Each row of numbers stands for one node and depends on some of the facts below. Use the named rows to name the rest.

There are 4 kinds of fact about the nodes: ξ, β, Ψ, η.
ξ: is of sort; β: refers to; Ψ: belongs to class; η: uses
zove {ξ=716, β=bredi, Ψ=53, η=triler}
stabifon {ξ=716, Ψ=799, η=plidrak}
faflek {ξ=430, Ψ=799, η=stemi}
stesti {ξ=430, Ψ=606, η=buvogek}
gridrum {ξ=814, β=neflen,steke, Ψ=53}
druporo {ξ=508, β=briri, Ψ=349}
stuvar {ξ=430, β=geru, Ψ=53, η=zizes}
plidrak {ξ=716, Ψ=349, η=brapli}
bramavo {ξ=508, Ψ=723}
solun {ξ=430, Ψ=349, η=flalibur}
rado {ξ=716, Ψ=505, η=sopi}
plorogril {ξ=716, Ψ=799, η=pletur}
pletur {ξ=508, Ψ=349, η=steko}
zibo {ξ=402, β=kegor, Ψ=606, η=pafa}
broskivar {ξ=814, Ψ=53}
zadru {ξ=814, β=zedras,zizes, Ψ=606, η=draplen}
trinu {ξ=508, Ψ=723}
fusi {ξ=508, Ψ=799, η=lakin}
muflastal {ξ=508, β=riflon,gipes, Ψ=723}
skiskin {ξ=430, β=rutror, Ψ=606, η=mastiklu}
trebok {ξ=814, β=fluflok,gomuro,metudrul, Ψ=505, η=bribuskek}
zetrolos {ξ=814, β=riflon, Ψ=142, η=pagrul}
dilek {ξ=716, Ψ=142}
flalibur {ξ=716, Ψ=723}
metudrul {ξ=716, β=bodrer, Ψ=53, η=fledas}
keflu {ξ=402, β=geru, Ψ=349, η=grimu}
bredi {ξ=430, Ψ=723}
mastiklu {ξ=508, Ψ=505, η=setrar}
draplen {ξ=402, Ψ=505, η=stabifon}
grupok {ξ=508, Ψ=349, η=saku}
brugrun {ξ=814, β=tigim,bravutem, Ψ=799}
gomuro {ξ=716, β=pafa, Ψ=799, η=drimek}
masun {ξ=430, Ψ=53, η=riflon}
drovuk {ξ=402, Ψ=349, η=sopla}
triler {ξ=814, Ψ=799, η=grumun}
skuflol {ξ=430, β=stuvar,vopotek, Ψ=505}
nutel {ξ=716, Ψ=723, η=drobek}
pladinul {ξ=814, β=steke, Ψ=723}
petras {ξ=814, β=stolel, Ψ=505, η=skobrir}
plipladok {ξ=716, Ψ=142, η=sarur}
bozas {ξ=508, Ψ=505, η=solun}
grosu {ξ=430, Ψ=53, η=drimen}
fitem {ξ=430, β=stegrafek,fladre, Ψ=723, η=pluvustik}
kegor {ξ=430, Ψ=53, η=tero}
klibran {ξ=716, Ψ=799, η=bradru}
traflir {ξ=402, Ψ=606, η=bravutem}
ploris {ξ=716, β=gomuro, Ψ=799, η=graflol}
stegrafek {ξ=716, Ψ=142}
rista {ξ=508, β=bodrer,kugrer, Ψ=606}
buvogek {ξ=402, β=skuflol,sikliske, Ψ=505}
pagrul {ξ=430, Ψ=723, η=drezogu}
stemi {ξ=508, β=plipladok, Ψ=505, η=tigim}
trufar {ξ=508, Ψ=142}
taderok {ξ=716, β=gridrum, Ψ=53, η=sebo}
graflol {ξ=814, β=kegor, Ψ=606, η=fluflok}
klaskir {ξ=402, β=fladre, Ψ=505, η=fusi}
drimen {ξ=814, β=numo, Ψ=142}
bravutem {ξ=430, β=vumon,bramavo, Ψ=505}
tero {ξ=508, Ψ=723, η=bamor}
trimok {ξ=716, β=skuflol,rado, Ψ=349}
dubrubrul {ξ=402, Ψ=799, η=fleman}
sebo {ξ=508, β=pimas, Ψ=505, η=muflastal}
skobrir {ξ=402, Ψ=799, η=steke}
fluflok {ξ=716, Ψ=799, η=rado}
pimas {ξ=508, β=vinel, Ψ=349, η=kiklok}
seka {ξ=402, β=nitrir,tigim, Ψ=142, η=kegor}
fesel {ξ=508, β=geru,numo, Ψ=799, η=zevil}
torel {ξ=814, β=saku,grimu,steke, Ψ=349}
nitrir {ξ=430, Ψ=505}
nisel {ξ=430, Ψ=53, η=zetrolos}
stafle {ξ=402, β=rista, Ψ=505, η=stegrafek}
seluk {ξ=814, Ψ=53}
neflen {ξ=716, Ψ=505, η=bredi}
gridabim {ξ=430, Ψ=349}
stufle {ξ=402, β=resas, Ψ=349}
sopla {ξ=716, β=keflu,pladinul,masun, Ψ=505}
ziflim {ξ=430, Ψ=349, η=neflen}
resas {ξ=402, Ψ=349}
pleval {ξ=402, β=bodrer,kuflok, Ψ=505}
bodrer {ξ=430, β=keflu, Ψ=505, η=masun}
begril {ξ=716, Ψ=723, η=taderok}
zedras {ξ=716, β=saku, Ψ=723, η=gipes}
bribuskek {ξ=402, β=masun, Ψ=799, η=rutror}
tuzo {ξ=814, Ψ=505, η=drivom}
steke {ξ=716, β=pimar, Ψ=142}
stolel {ξ=716, β=pladinul,trufar, Ψ=505}
dakiza {ξ=402, β=plaki, Ψ=142, η=keflu}
pafa {ξ=814, β=dasuk, Ψ=799}
briri {ξ=716, β=geru,zetrolos, Ψ=799, η=kuflok}
sopi {ξ=814, β=sikliske, Ψ=723}
vinel {ξ=716, β=paflogruk,lapal, Ψ=799}
libe {ξ=508, β=klaskir,bravutem, Ψ=53}
vopotek {ξ=402, β=rado, Ψ=53, η=stafle}
skosta {ξ=814, β=masun, Ψ=142, η=fitem}
skevas {ξ=716, Ψ=349, η=brugaplor}
skeba {ξ=430, β=sopi, Ψ=606}
bradru {ξ=430, Ψ=53, η=traflir}
dasuk {ξ=716, β=lazudruk,grosu,rista,neflen, Ψ=505}
pimar {ξ=402, β=daguzu, Ψ=142}
stinin {ξ=430, β=lazudruk, Ψ=53}
fledas {ξ=430, β=riflon,grosu, Ψ=799, η=tuplos}
lakin {ξ=402, β=keflu, Ψ=799, η=plorogril}
kiklok {ξ=508, Ψ=799, η=drovuk}
lapal {ξ=716, β=grimu, Ψ=349}
lostuk {ξ=508, β=sikliske, Ψ=723}
stogro {ξ=508, β=gipes,graflol, Ψ=723}
zizes {ξ=716, Ψ=142}
koferal {ξ=430, Ψ=606, η=vopotek}
zevil {ξ=508, Ψ=505}
lazudruk {ξ=716, β=pluvustik, Ψ=142}
grova {ξ=716, β=trufar, Ψ=53, η=gitir}
drivom {ξ=430, β=klaskir,steke, Ψ=799}
pluvustik {ξ=430, β=grimu, Ψ=142}
drimek {ξ=430, Ψ=53, η=zadru}
bamor {ξ=508, β=triler,gridabim, Ψ=53}
numo {ξ=716, Ψ=505}
tuplos {ξ=508, Ψ=799}
treste {ξ=716, Ψ=723}
ridal {ξ=508, β=klaskir,trufar,taderok, Ψ=799, η=nutel}
gipes {ξ=716, Ψ=505, η=trinu}
steko {ξ=508, Ψ=505, η=klibran}
kuflok {ξ=814, β=grosu, Ψ=723, η=koferal}
drezogu {ξ=430, Ψ=723}
tremik {ξ=402, β=pimar,daguzu, Ψ=723, η=zotuski}
sikliske {ξ=716, β=saku, Ψ=606}
setrar {ξ=814, Ψ=349, η=briri}
plaki {ξ=402, β=pladinul,kugrer,drezogu, Ψ=349, η=metudrul}
neskar {ξ=402, β=treste,neflen, Ψ=505, η=zedras}
rutror {ξ=508, β=grimu,lapal, Ψ=723, η=maskel}
saku {ξ=508, β=pimar, Ψ=723}
zotuski {ξ=716, Ψ=349, η=seluk}
luklin {ξ=402, β=fluflok, Ψ=505, η=pobim}
sarur {ξ=508, Ψ=53, η=skevas}
riflon {ξ=814, β=sopi,steko,grosu, Ψ=349, η=skiskin}
pobim {ξ=508, β=vumon, Ψ=53, η=bozas}
grumun {ξ=430, Ψ=799, η=petras}
fleman {ξ=508, β=nisel, Ψ=606, η=zove}
vumon {ξ=814, Ψ=606}
buflis {ξ=430, β=stogro,pluvustik, Ψ=53}
faflon {ξ=508, Ψ=799, η=dilek}
gitir {ξ=430, β=fluflok,stolel,fleman, Ψ=53, η=kistor}
brugaplor {ξ=716, β=brapli, Ψ=142, η=kugrer}
grimu {ξ=402, Ψ=53, η=begril}
drobek {ξ=814, Ψ=799}
stoplibel {ξ=716, β=fleman, Ψ=723, η=trebok}
kugrer {ξ=430, β=steko,grosu, Ψ=606}
tigim {ξ=814, β=lakin, Ψ=142}
truga {ξ=430, β=resas,nitrir, Ψ=606}
kistor {ξ=508, Ψ=505, η=tuzo}
maskel {ξ=402, Ψ=53}
fladre {ξ=814, β=numo,drezogu, Ψ=505}
geru {ξ=402, β=pimar, Ψ=505}
daguzu {ξ=716, Ψ=606}
paflogruk {ξ=814, Ψ=505, η=zibo}
brapli {ξ=716, β=geru, Ψ=606, η=faflon}

Known rows:
[35,-7,-5,-4,-51,-17,18,6,41,-14,-3,-3,-6,6,1,-9,-4,32,-12,-21,-10,23,68,64,23,-24,-60,-35,51,0,-40,-54] -> pimar
[47,-13,3,-40,0,-5,-6,-14,43,-34,-50,-13,-2,45,7,-1,1,41,-12,-15,11,-1,3,42,4,26,-11,-20,53,-9,1,-22] -> sopla
[16,-16,-13,-27,-4,10,-8,6,33,-39,-9,-10,-36,16,-11,-2,11,67,-7,-11,0,37,44,56,43,17,-3,7,32,28,-31,-41] -> fesel
[11,-9,4,-34,4,23,2,-3,28,-18,-7,-4,-24,21,-16,-2,23,54,-7,-10,10,47,41,52,43,-24,4,-10,56,32,-16,-30] -> pimas
[6,6,-3,-61,-11,8,10,10,20,-29,-13,-20,-14,16,-9,1,5,72,-1,-26,7,30,28,54,32,-2,2,-15,41,29,-2,-42] -> pobim
[49,4,-7,-58,-15,3,-20,-38,36,-23,-43,-8,-8,36,29,13,-18,41,-10,-24,9,11,21,58,36,-11,-8,-19,53,-16,-7,-27] -> daguzu
[49,-6,-2,-18,1,0,-10,-31,41,-32,-37,2,-16,30,23,8,6,60,-5,-7,21,15,25,62,20,7,-2,-2,71,-11,-5,-5] -> ploris
[-3,-3,2,-31,-7,-1,6,1,21,-32,-19,-17,-32,10,-18,-12,-1,56,-12,-29,-4,33,29,48,29,12,-15,-25,57,27,-9,-35] -> fladre
[1,2,11,-26,-18,-6,5,3,27,-31,-13,-7,-13,3,-5,-8,3,52,-2,-30,9,21,26,56,11,5,-31,-20,57,19,-16,-31] -> fitem
[5,5,10,-47,-24,-23,-17,3,22,-27,-11,-20,-10,8,-3,-17,-3,35,-6,-34,7,18,14,50,14,3,-35,-39,51,22,-19,-37] -> bredi
[49,-4,-7,-25,-5,-8,-38,-40,35,-18,-35,3,-13,21,23,11,10,46,-4,-5,18,24,22,55,32,-1,-9,-10,64,-12,-17,3] -> plipladok
[4,13,6,-37,-23,-13,-18,-3,23,-34,-6,-16,-19,3,1,-12,-2,41,-4,-28,1,23,22,49,31,0,-30,-26,63,20,-22,-32] -> nitrir
[54,-3,0,-42,-5,-20,-31,-31,39,-35,-39,-10,-10,36,24,1,-1,47,-13,-9,16,14,14,55,26,5,-9,-16,64,-8,-6,-12] -> stabifon
[-12,21,-1,-44,-26,2,-13,-10,20,-35,-3,-4,-16,-8,12,-1,-1,58,2,-34,4,20,29,58,34,-11,-22,-13,59,17,-14,-32] -> nisel
[33,-7,1,-48,-2,12,2,-24,37,-38,-46,-6,0,33,19,14,-1,60,1,-18,14,-6,8,51,11,14,-2,-6,56,-12,10,-18] -> metudrul
[2,10,9,-11,-27,1,2,5,29,-44,8,0,-12,-6,8,-7,15,48,7,-22,11,10,37,57,24,-12,-39,-7,72,13,-25,-32] -> luklin
[29,-1,6,-62,-9,-18,-20,12,19,-28,-10,-32,-26,26,-18,-17,4,48,-10,-22,8,39,19,48,32,2,-13,-33,47,35,-18,-39] -> tuplos
[42,-1,18,-27,15,12,0,-26,60,-16,-65,12,-8,39,9,-8,34,31,-39,-31,33,15,11,34,14,-25,8,-8,78,4,-4,-22] -> lapal
[-6,12,-3,-34,-13,-6,-21,-9,16,-28,-10,-8,-35,-3,-3,-8,1,60,-11,-28,2,44,32,55,44,2,-12,-19,62,27,-18,-23] -> paflogruk

Which node is each row?
No name comes twice in this set of rows, the named rows included.
[22,-3,1,-31,-6,2,4,4,21,-29,-5,-12,-30,17,-8,-6,15,72,-2,-14,13,48,39,61,39,-4,2,-12,60,28,-15,-29] => ridal
[12,10,18,-41,2,-10,13,17,37,-18,-32,-7,-20,11,-17,-22,40,72,-27,-40,28,44,25,44,10,-9,10,-16,55,42,-4,-41] => rutror
[12,2,2,-73,-12,1,8,18,19,-25,-19,-28,-10,25,-14,-5,-1,61,-5,-27,1,26,21,48,23,2,-2,-27,38,27,0,-49] => bamor
[49,-21,0,-22,3,-3,-16,-28,45,-22,-45,-3,-9,38,12,6,10,42,-10,-3,14,12,17,44,14,13,-12,-16,55,-9,-12,-12] => brugaplor
[-3,-21,7,-21,-3,5,4,-2,11,-26,-7,-19,-31,18,-23,-3,-6,49,0,-9,-6,39,31,53,28,14,-25,-38,61,26,-14,-17] => zetrolos
[32,5,-6,-40,-9,12,-2,-33,37,-30,-45,6,-1,23,30,18,-1,66,1,-18,17,5,21,61,21,2,3,2,62,-14,8,-13] => grova
[20,-10,-18,-8,-43,-6,14,12,54,-40,-7,-6,-12,3,2,-9,-5,41,-14,-25,-23,-1,61,55,23,6,-54,-6,22,-3,-50,-69] => geru
[-8,13,4,-68,-19,-7,-10,0,15,-29,-20,-24,-22,12,-11,-11,-16,48,-12,-42,-7,25,17,49,29,3,-15,-37,47,26,-3,-42] => seluk
[10,4,8,-35,-18,-19,-19,-5,25,-41,-5,-15,-23,9,0,-16,-2,41,-9,-26,4,25,26,55,31,-4,-32,-26,64,22,-22,-31] => grumun
[4,-10,4,-58,5,28,15,9,16,-35,-5,-21,-21,34,-18,2,-1,61,9,-12,1,25,25,55,35,-4,1,-16,54,28,-2,-37] => rista
[7,-10,21,-34,-13,69,30,-11,-19,-6,-25,-9,-56,23,-38,-2,-33,45,51,-10,17,73,2,37,30,9,-52,-33,73,1,-49,-29] => riflon
[-7,16,4,-44,-20,12,-13,-16,25,-41,-3,-7,-20,2,9,-3,-9,44,-3,-33,2,17,33,62,45,-26,-20,-11,64,15,-21,-34] => stesti
[54,-3,-1,-41,-16,12,20,-27,34,-18,-51,-6,-4,46,26,14,-18,52,-9,-23,10,8,31,63,16,-17,-2,-25,69,-21,4,-25] => sikliske

The same nodes again, as new rows of numbers:
Named rows:
[25,-12,3,-21,-29,22,-9,-4,-8,10,50,-1,3] -> grimu
[0,-16,-11,4,13,-7,-2,-1,-3,14,-20,5,2] -> brugrun
[14,-35,-28,5,-15,8,-6,0,-2,17,19,5,-7] -> tigim
[0,-19,-4,12,5,16,1,-2,9,15,-12,-9,0] -> petras
[14,-18,-4,-4,-9,17,-7,13,-7,3,0,4,8] -> treste
[-9,-6,1,19,12,5,-4,2,1,1,-7,2,-1] -> skevas
[16,-4,5,-10,-13,0,10,-7,6,15,23,-11,-3] -> sarur
[55,-27,-7,-2,-18,6,14,6,10,-18,-57,24,9] -> kuflok
[-11,25,4,-24,-17,-9,0,4,1,-7,25,-2,2] -> kegor
[-28,33,5,12,11,-24,5,6,-5,-13,-7,1,-8] -> solun
[3,-9,-16,-12,-12,6,-15,-5,-12,2,34,5,-3] -> pimar
[21,-12,0,22,-22,9,10,-5,13,-3,-3,-10,-7] -> zevil
[-26,18,-19,-14,18,-8,-3,6,-1,-20,-43,13,1] -> drivom
[3,4,13,3,16,12,-5,-13,2,-9,7,-12,1] -> zadru
[-32,27,-3,-14,-3,-12,-4,6,-2,0,21,-7,-6] -> bradru
[12,-14,0,-2,-6,24,-2,1,-6,3,18,0,-5] -> traflir
[26,-30,-12,-3,-13,25,-2,1,0,-1,2,8,-3] -> drobek
[20,-6,-18,-5,-27,-4,14,-4,0,34,34,-1,-1] -> trufar
[-29,30,6,-30,14,-12,-4,0,7,-11,-19,-5,7] -> stinin

Name these rows:
No name comes twice in this set of rows, the named rows included.
[27,-24,-7,0,-26,0,8,7,-10,16,24,-2,-3] => bramavo
[-27,49,7,-14,20,-13,0,0,0,-40,-14,0,4] => skeba
[-3,16,9,-5,17,-16,2,-10,-1,1,13,-10,6] => fesel
[39,-33,-15,-16,-15,21,-3,7,-12,12,3,7,7] => pladinul
[-46,28,3,-20,29,-32,3,9,7,9,-40,3,7] => gitir
[12,24,20,8,-3,5,17,-14,-3,14,49,-23,2] => fusi
[-44,43,14,-21,9,-43,-16,1,-16,-14,15,-6,-4] => stuvar
[18,-10,-29,2,-31,-12,10,-4,6,-9,-42,29,-5] => stegrafek
[-23,6,15,9,1,-15,-8,-4,-4,18,45,-7,-7] => plipladok
[-1,0,-9,-12,-17,-10,1,17,-13,-25,-6,8,-7] => bredi
[6,-9,-3,3,3,18,-19,-7,-1,-26,-23,0,-5] => buvogek

